Below are the code and all the weights of a small trained network. Each question names an input and a class and asks about switching units off, where a switched-off unit gives its printed mean instead of its output.

import numpy as np


def w(rows, s, z=0):
    codes = np.array(rows[::2]) - 128.0
    scale = np.full(codes.shape[1], s)
    scale[-1] = z or s
    return codes * scale


def f(y):
    return y / 2 * (1 + np.tanh(0.7978845608 * (y + 0.044715 * y**3)))


def log_softmax(a):
    a = a - a.max(-1, keepdims=True)
    return a - np.log(np.exp(a).sum(-1, keepdims=True))


def net(x, mask):
    res = np.array(x, float).reshape(1, 7) / 4 @ E
    y = f(res @ A[0][:, :-1].T + A[0][:, -1])
    res = res + np.where(mask, y, B[0][:, -1]) @ B[0][:, :-1]
    return log_softmax(res[-1] @ U[:, :-1].T + U[:, -1])


A, B = {}, {}
E = w([
[144,105,207,129,170,65,137,157,68,72,154],'x0',
[104,148,90,126,186,70,139,165,159,135,44],'x1',
[175,196,114,142,188,95,113,151,96,79,116],'x2',
[156,173,74,133,2,113,90,119,72,143,106],'x3',
[96,139,99,132,196,64,166,86,83,197,107],'x4',
[81,113,135,19,111,176,91,171,155,21,168],'x5',
[150,131,163,92,179,131,73,111,113,171,133],'x6',
],0.0075)
A[0] = w([
[126,130,169,101,185,119,122,122,85,149,175,93],'neuron 1',
[163,157,83,146,120,73,113,117,65,212,123,149],'neuron 2',
[108,113,132,111,80,133,138,123,95,137,169,232],'neuron 3',
[89,157,10,46,167,145,95,128,139,127,99,187],'neuron 4',
[141,127,121,124,112,149,127,135,117,129,145,95],'neuron 5',
[97,95,156,95,37,74,102,145,132,105,71,216],'neuron 6',
[156,140,120,156,115,99,114,108,96,215,125,142],'neuron 7',
[141,120,116,118,128,130,134,130,134,131,119,102],'neuron 8',
[113,128,114,101,106,127,110,122,139,144,107,95],'neuron 9',
[138,142,108,137,142,93,137,127,118,102,118,100],'neuron 10',
[143,116,147,148,150,160,124,118,135,110,137,224],'neuron 11',
[126,123,152,116,188,115,119,122,92,157,159,141],'neuron 12',
[149,119,169,147,122,124,115,132,152,141,87,197],'neuron 13',
[132,137,114,143,115,145,125,149,127,124,124,63],'neuron 14',
[112,116,210,83,249,93,121,138,122,46,146,253],'neuron 15',
[122,122,109,122,128,125,122,123,126,127,109,153],'neuron 16',
[163,157,122,93,66,165,82,130,95,18,171,189],'neuron 17',
[118,108,140,128,142,163,128,125,163,97,148,131],'neuron 18',
[86,99,136,113,33,143,153,114,107,129,172,198],'neuron 19',
[146,143,137,107,103,147,96,130,123,95,134,194],'neuron 20',
[117,153,72,129,155,62,146,134,103,40,112,193],'neuron 21',
[129,136,146,113,168,121,146,112,111,140,157,89],'neuron 22',
[116,132,149,146,154,131,123,107,136,141,132,130],'neuron 23',
[127,150,130,125,140,105,142,134,113,110,125,92],'neuron 24',
],0.015,0.002)
B[0] = w([
[135,121,177,128,128,139,131,103,152,88,145,176],'neuron 1',
[132,161,111,120,132,90,125,119,45,190,96,238],'neuron 2',
[115,127,157,131,138,138,129,114,178,147,135,169],'neuron 3',
[109,146,108,87,79,151,154,162,157,243,166,217],'neuron 4',
[124,103,142,138,143,132,147,118,136,116,139,140],'neuron 5',
[135,161,79,74,111,153,140,174,138,122,155,193],'neuron 6',
[127,176,105,103,145,80,145,138,69,154,108,213],'neuron 7',
[120,118,128,136,120,123,142,132,116,124,143,129],'neuron 8',
[124,106,121,158,125,142,152,154,148,129,134,151],'neuron 9',
[124,92,102,154,121,133,145,114,97,124,112,152],'neuron 10',
[83,116,123,84,121,114,139,139,149,127,127,149],'neuron 11',
[139,145,175,97,128,129,121,110,144,87,152,178],'neuron 12',
[110,118,92,108,115,160,120,126,137,125,150,147],'neuron 13',
[110,101,150,109,150,118,119,132,122,127,133,138],'neuron 14',
[145,132,20,125,124,141,131,174,113,4,112,247],'neuron 15',
[140,114,124,123,127,140,116,144,123,155,133,138],'neuron 16',
[136,146,177,20,117,147,122,134,177,47,181,249],'neuron 17',
[144,148,106,127,107,124,126,148,120,157,140,164],'neuron 18',
[115,103,156,140,106,172,123,135,204,176,163,202],'neuron 19',
[129,121,140,112,121,140,138,129,155,89,137,174],'neuron 20',
[143,121,95,172,158,91,107,102,64,116,81,194],'neuron 21',
[121,105,152,106,120,123,103,126,137,99,119,155],'neuron 22',
[148,139,135,123,84,137,111,147,116,116,143,145],'neuron 23',
[119,121,104,140,134,134,125,123,121,116,102,142],'neuron 24',
],0.021,0.014)
U = w([
[76,123,188,155,97,161,168,125,173,248,157,147],'0',
[159,107,158,81,118,189,118,169,190,38,178,233],'1',
[159,54,123,254,205,117,103,127,105,81,61,5],'2',
[154,149,241,120,167,90,118,66,97,152,123,37],'3',
[156,162,73,143,154,92,152,167,58,141,69,181],'4',
],0.0073,0.0022)

Each question gives the input, the list of numbers given to net, and the class t.
The units are the neurons (one row each of A and B). Each row of codes is followed by its name. A weight is (code - 128) times the scale printed after its matrix; where a second scale follows, it is the last column's (A, B and U).
mask holds one flag per neuron, in row order. A switched-off neuron (its flag False) gives its mean, the last column of its row in B, instead of its output. The means were averaged over made-up inputs and are rounded, as every weight is.
A unit's drop is (log p(t) with every unit on - log p(t) with that unit switched off) / (log p(t) with every unit on - log p(t) with every unit switched off).
The circuit of an input: a set's keep is (log p(t) with only the set's units on - log p(t) with every unit switched off) / (log p(t) with every unit on - log p(t) with every unit switched off). Starting from the 12 units with the biggest drops (on a tie, the unit counted first), units are removed one at a time, each time the one whose removal leaves the highest keep (on an exact tie, the one counted first), for as long as the keep stays at least 0.8.
circuit, biggest first: the units of the circuit, biggest drop first
most important unit: the unit with the biggest drop
top k neurons: the k neurons with the biggest drops, biggest first
drop when u is switched off: that unit's drop, to one decimal
input [-3,4,-7,-7,-3,-7,5], class 3: circuit, biggest first -> [neuron 15; neuron 4]
input [-4,8,-5,8,8,6,5], class 0: circuit, biggest first -> [neuron 4]
input [-7,5,-1,-6,8,-1,-8], class 0: top 2 neurons -> [neuron 15; neuron 4]
input [-3,-1,-5,-2,1,4,6], class 0: circuit, biggest first -> [neuron 17; neuron 15]
input [0,3,4,-8,-5,-8,-5], class 4: top 4 neurons -> [neuron 17; neuron 19; neuron 1; neuron 11]
input [6,6,0,2,-7,-4,-6], class 4: top 4 neurons -> [neuron 17; neuron 21; neuron 6; neuron 19]
input [0,-5,3,-3,0,-4,5], class 4: top 4 neurons -> [neuron 17; neuron 19; neuron 7; neuron 20]
input [7,-7,-5,-2,5,-8,6], class 3: top 2 neurons -> [neuron 1; neuron 12]
input [6,-2,3,-5,1,-7,2], class 4: top 2 neurons -> [neuron 17; neuron 7]
input [-1,6,4,0,-6,-6,-6], class 4: top 2 neurons -> [neuron 19; neuron 1]
input [-7,7,-6,-8,-4,-6,8], class 0: top 2 neurons -> [neuron 15; neuron 17]
input [-4,8,-5,-7,8,7,-5], class 4: top 2 neurons -> [neuron 15; neuron 17]
input [-4,-8,-7,5,0,-5,8], class 0: top 2 neurons -> [neuron 19; neuron 15]
input [-6,8,-3,1,4,2,4], class 0: most important unit -> neuron 4
input [-8,0,1,-5,-3,4,-5], class 0: top 2 neurons -> [neuron 15; neuron 4]
input [-1,-5,4,-1,4,-1,-8], class 4: drop when neuron 17 is switched off -> 0.4
